Here is a tiny trained network, its code and every weight. The questions are about switching its units off for an input and a target symbol, where a switched-off unit gives its printed mean instead of its output.

import numpy as np


def w(rows, s, z=0):
    codes = np.array(rows[::2]) - 128.0
    scale = np.full(codes.shape[1], s)
    scale[-1] = z or s
    return codes * scale


def f(y):
    return np.maximum(y, 0)


def softmax(a):
    e = np.exp(a - a.max(-1, keepdims=True))
    return e / e.sum(-1, keepdims=True)


def log_softmax(a):
    a = a - a.max(-1, keepdims=True)
    return a - np.log(np.exp(a).sum(-1, keepdims=True))


def net(x, mask):
    ids = ['αβγδηθλμπτφψω'.index(c) for c in x.split()]
    T = len(ids)
    res = E[ids] + P[:T]
    q, k, v = (res @ M[0].T for M in (Q, K, V))
    z = softmax(np.where(np.tri(T) > 0, q @ k.T / 2**0.5, -1e9)) @ v
    res = res + np.where(mask[0], z, O[0][:, -1]) @ O[0][:, :-1]
    y = f(res @ A[0][:, :-1].T + A[0][:, -1])
    res = res + np.where(mask[1:9], y, B[0][:, -1]) @ B[0][:, :-1]
    return log_softmax(res[-1] @ U[:, :-1].T + U[:, -1])


Q, K, V, O, A, B = {}, {}, {}, {}, {}, {}
E = w([
[142,147,163,143],'α',
[187,153,107,131],'β',
[131,156,119,160],'γ',
[114,82,144,187],'δ',
[134,185,143,119],'η',
[179,213,116,76],'θ',
[194,197,56,99],'λ',
[67,114,56,123],'μ',
[30,103,193,150],'π',
[192,88,7,135],'τ',
[241,76,213,130],'φ',
[2,129,157,48],'ψ',
[164,102,125,48],'ω',
],0.0093)
P = w([
[136,191,156,136],'0',
[115,97,112,50],'1',
[170,238,148,196],'2',
[104,3,92,38],'3',
[161,230,139,206],'4',
[120,34,95,14],'5',
[154,209,152,209],'6',
[123,6,99,31],'7',
[141,193,140,208],'8',
[112,38,104,27],'9',
],0.0032)
Q[0] = w([
[118,59,132,10],'H1',
[163,187,160,86],'H1',
],0.012)
K[0] = w([
[128,6,175,4],'H1',
[96,1,55,240],'H1',
],0.0077)
V[0] = w([
[51,204,54,195],'H1',
[84,71,143,7],'H1',
],0.014)
O[0] = w([
[6,216,6,226,43],'H1',
[81,23,167,2,255],'H1',
],0.0075,0.0036)
A[0] = w([
[57,193,255,182,173],'N1',
[197,231,168,114,153],'N2',
[112,120,174,98,43],'N3',
[67,208,140,55,234],'N4',
[220,74,114,230,119],'N5',
[171,162,46,64,254],'N6',
[58,114,248,224,55],'N7',
[151,50,96,146,144],'N8',
],0.011,0.0029)
B[0] = w([
[78,167,118,3,169],'N1',
[239,182,182,149,194],'N2',
[160,137,77,179,211],'N3',
[51,129,215,133,222],'N4',
[191,105,52,66,158],'N5',
[87,64,94,223,253],'N6',
[141,12,50,113,150],'N7',
[117,153,177,142,198],'N8',
],0.018,0.0061)
U = w([
[141,175,118,55,85],'α',
[185,162,69,163,111],'β',
[122,210,48,92,188],'γ',
[147,98,23,80,24],'δ',
[113,222,168,90,137],'η',
[141,174,222,199,50],'θ',
[147,149,97,240,30],'λ',
[41,142,74,187,204],'μ',
[76,105,76,68,109],'π',
[129,78,10,179,54],'τ',
[200,96,146,80,42],'φ',
[72,124,209,88,2],'ψ',
[151,1,200,148,209],'ω',
],0.0065,0.0048)

Each question gives the input, a string of symbols that net reads in full, and the target symbol t.
The units are the heads (2 rows each of Q, K, V and O) and the neurons (one row each of A and B). Each row of codes is followed by its name. A weight is (code - 128) times the scale printed after its matrix; where a second scale follows, it is the last column's (O, A, B and U).
mask holds one flag per unit, heads first, then neurons. A switched-off unit (its flag False) gives its mean, the last column of its rows in O or B, instead of its output. The means were averaged over made-up inputs and are rounded, as every weight is.
A unit's drop is (log p(t) with every unit on - log p(t) with that unit switched off) / (log p(t) with every unit on - log p(t) with every unit switched off).
The circuit of an input: a set's keep is (log p(t) with only the set's units on - log p(t) with every unit switched off) / (log p(t) with every unit on - log p(t) with every unit switched off). Starting from all 9 units, units are removed one at a time, each time the one whose removal leaves the highest keep (on an exact tie, the one counted first), for as long as the keep stays at least 0.8.
circuit, biggest first: the units of the circuit, biggest drop first
unit that matters most: the unit with the biggest drop
top k neurons: the k neurons with the biggest drops, biggest first
drop when u is switched off: that unit's drop, to one decimal
input ω ω ω φ ω ω β θ, target ω: circuit, biggest first -> H1
input ω ω φ λ θ, target θ: circuit, biggest first -> N2, H1
input λ θ φ θ π, target π: circuit, biggest first -> N1, N7
input δ μ μ μ, target μ: circuit, biggest first -> H1, N2
input β ω λ, target λ: circuit, biggest first -> N6, H1
input ω ω ω ω ω ω θ μ ω θ, target ω: circuit, biggest first -> H1, N6
input β μ θ, target θ: circuit, biggest first -> N2, N4
input ω ω ω λ, target ω: circuit, biggest first -> H1, N6
input λ ω ψ, target ψ: circuit, biggest first -> N4, N1
input θ δ π θ θ α μ ψ, target ψ: circuit, biggest first -> N4, H1
input θ μ θ θ, target μ: top 2 neurons -> N6, N2
input ω η β, target β: drop when N3 is switched off -> -0.1
input μ γ μ ω β ψ ω μ η, target η: drop when N1 is switched off -> 0.5
input θ φ φ ω λ δ γ, target γ: drop when N6 is switched off -> 0.1
input ω η φ, target φ: unit that matters most -> N5
